Below is a small trained network, with its code and all its weights. Each question gives an input and a target symbol and asks what happens when units are switched off, that is, made to give their printed mean instead of their output.

import numpy as np


def w(rows, s, z=0):
    codes = np.array(rows[::2]) - 128.0
    scale = np.full(codes.shape[1], s)
    scale[-1] = z or s
    return codes * scale


def f(y):
    return np.maximum(y, 0)


def softmax(a):
    e = np.exp(a - a.max(-1, keepdims=True))
    return e / e.sum(-1, keepdims=True)


def log_softmax(a):
    a = a - a.max(-1, keepdims=True)
    return a - np.log(np.exp(a).sum(-1, keepdims=True))


def net(x, mask):
    ids = ['ΘΛΦΩαβγδημξπτψ'.index(c) for c in x.split()]
    T = len(ids)
    res = E[ids] + P[:T]
    r = res
    for j in range(3):
        rows = slice(2 * j, 2 * j + 2)
        q, k, v = (r @ M[0][rows].T for M in (Q, K, V))
        z = softmax(np.where(np.tri(T) > 0, q @ k.T / 2**0.5, -1e9)) @ v
        o = O[0][rows]
        res = res + np.where(mask[j], z, o[:, -1]) @ o[:, :-1]
    y = f(res @ A[0][:, :-1].T + A[0][:, -1])
    res = res + np.where(mask[3:7], y, B[0][:, -1]) @ B[0][:, :-1]
    return log_softmax(res[-1] @ U[:, :-1].T + U[:, -1])


Q, K, V, O, A, B = {}, {}, {}, {}, {}, {}
E = w([
[133,169,122,141,247],'Θ',
[129,125,138,129,105],'Λ',
[122,113,145,142,165],'Φ',
[123,103,90,112,103],'Ω',
[122,154,67,167,218],'α',
[151,91,155,148,143],'β',
[121,143,169,144,145],'γ',
[127,141,153,1,182],'δ',
[138,80,60,97,196],'η',
[88,153,115,108,147],'μ',
[177,87,171,30,167],'ξ',
[169,50,74,130,190],'π',
[138,104,169,108,127],'τ',
[152,87,87,19,140],'ψ',
],0.0084)
P = w([
[3,42,148,150,105],'0',
[87,121,138,100,147],'1',
[186,167,110,89,144],'2',
[123,111,119,85,176],'3',
[213,154,82,76,164],'4',
[132,91,109,74,197],'5',
[245,148,69,59,192],'6',
[135,73,95,59,213],'7',
],0.0062)
Q[0] = w([
[41,68,147,150,87],'H0',
[72,18,158,68,188],'H0',
[255,214,104,136,94],'H1',
[105,83,96,69,213],'H1',
[227,194,111,75,167],'H2',
[60,76,154,84,233],'H2',
],0.044)
K[0] = w([
[251,195,54,83,169],'H0',
[177,44,79,17,211],'H0',
[3,88,182,216,32],'H1',
[93,70,106,92,231],'H1',
[8,28,184,166,107],'H2',
[186,111,56,178,246],'H2',
],0.037)
V[0] = w([
[189,38,213,91,46],'H0',
[185,117,183,191,171],'H0',
[128,128,73,38,58],'H1',
[124,87,59,207,46],'H1',
[110,196,144,255,119],'H2',
[136,111,39,228,179],'H2',
],0.035)
O[0] = w([
[141,40,2,100,83,189],'H0',
[172,77,118,182,115,82],'H0',
[100,143,88,19,87,115],'H1',
[247,185,77,79,150,33],'H1',
[199,203,15,142,153,4],'H2',
[113,93,30,81,235,185],'H2',
],0.021,0.012)
A[0] = w([
[122,94,35,99,100,107],'N0',
[225,213,152,172,11,149],'N1',
[50,133,140,141,101,9],'N2',
[248,88,229,176,149,139],'N3',
],0.013,0.012)
B[0] = w([
[246,153,211,142,124,197],'N0',
[171,110,254,222,253,141],'N1',
[217,229,63,153,132,252],'N2',
[13,155,52,102,36,167],'N3',
],0.0097,0.046)
U = w([
[150,117,125,238,174,69],'Θ',
[139,68,223,151,99,150],'Λ',
[77,101,156,139,90,152],'Φ',
[101,94,166,54,68,156],'Ω',
[176,83,87,111,225,67],'α',
[112,28,1,87,71,200],'β',
[134,139,186,156,99,100],'γ',
[152,185,87,137,160,51],'δ',
[109,149,225,108,157,151],'η',
[169,153,192,162,168,33],'μ',
[204,92,77,154,97,126],'ξ',
[81,25,177,66,127,254],'π',
[136,66,142,124,50,154],'τ',
[166,145,127,56,125,117],'ψ',
],0.0044,0.0069)

Each question gives the input, a string of symbols that net reads in full, and the target symbol t.
The units are the heads (2 rows each of Q, K, V and O) and the neurons (one row each of A and B). Each row of codes is followed by its name. A weight is (code - 128) times the scale printed after its matrix; where a second scale follows, it is the last column's (O, A, B and U).
mask holds one flag per unit, heads first, then neurons. A switched-off unit (its flag False) gives its mean, the last column of its rows in O or B, instead of its output. The means were averaged over made-up inputs and are rounded, as every weight is.
A unit's drop is (log p(t) with every unit on - log p(t) with that unit switched off) / (log p(t) with every unit on - log p(t) with every unit switched off).
The circuit of an input: a set's keep is (log p(t) with only the set's units on - log p(t) with every unit switched off) / (log p(t) with every unit on - log p(t) with every unit switched off). Starting from all 7 units, units are removed one at a time, each time the one whose removal leaves the highest keep (on an exact tie, the one counted first), for as long as the keep stays at least 0.8.
circuit, biggest first: the units of the circuit, biggest drop first
unit that matters most: the unit with the biggest drop
k most important neurons: the k neurons with the biggest drops, biggest first
heads that matter: for each layer, one digit per head in row order, 1 if its drop is at least 0.15 and else 0, layers parted by /
input β π Φ, target ξ: unit that matters most -> H0
input π Φ π ψ δ, target α: circuit, biggest first -> H2, H1
input ξ α Ω Φ β γ Θ, target τ: circuit, biggest first -> H2, H0
input Θ ξ ξ Φ μ μ ψ Φ, target ψ: circuit, biggest first -> N2, H1, N0
input Φ Φ Φ β, target β: circuit, biggest first -> H0, N0, H1, N1
input Λ Φ ψ π Φ β ξ Φ, target ξ: circuit, biggest first -> N2, N0, H0, H1
input π μ Ω α Φ Θ, target Θ: circuit, biggest first -> H1, N2
input Φ Φ Ω Φ π ψ Φ, target β: 3 most important neurons -> N3, N2, N0
input δ μ Λ Φ ξ, target γ: circuit, biggest first -> N2, H2, H1
input τ τ β Λ β η π Ω, target π: heads that matter -> 001
input Θ π Φ ψ π, target Φ: circuit, biggest first -> H0, N3, H1
input α β β ξ, target ξ: heads that matter -> 110
input Φ μ ψ, target β: 2 most important neurons -> N2, N3
input μ Φ Φ, target η: circuit, biggest first -> H0
input Φ π Ω η Θ Φ, target Θ: heads that matter -> 011
input μ ψ δ γ β β, target δ: circuit, biggest first -> N2, H1
input β Φ Φ Φ ψ, target ξ: heads that matter -> 111
input π β Θ μ Φ ξ Θ β, target Θ: 3 most important neurons -> N0, N2, N3
input Φ τ Ω π β Φ β, target β: circuit, biggest first -> H1, N3, N0
input Λ ξ ξ Φ η γ, target η: 2 most important neurons -> N2, N3
input Φ Φ ξ, target β: most important neuron -> N3
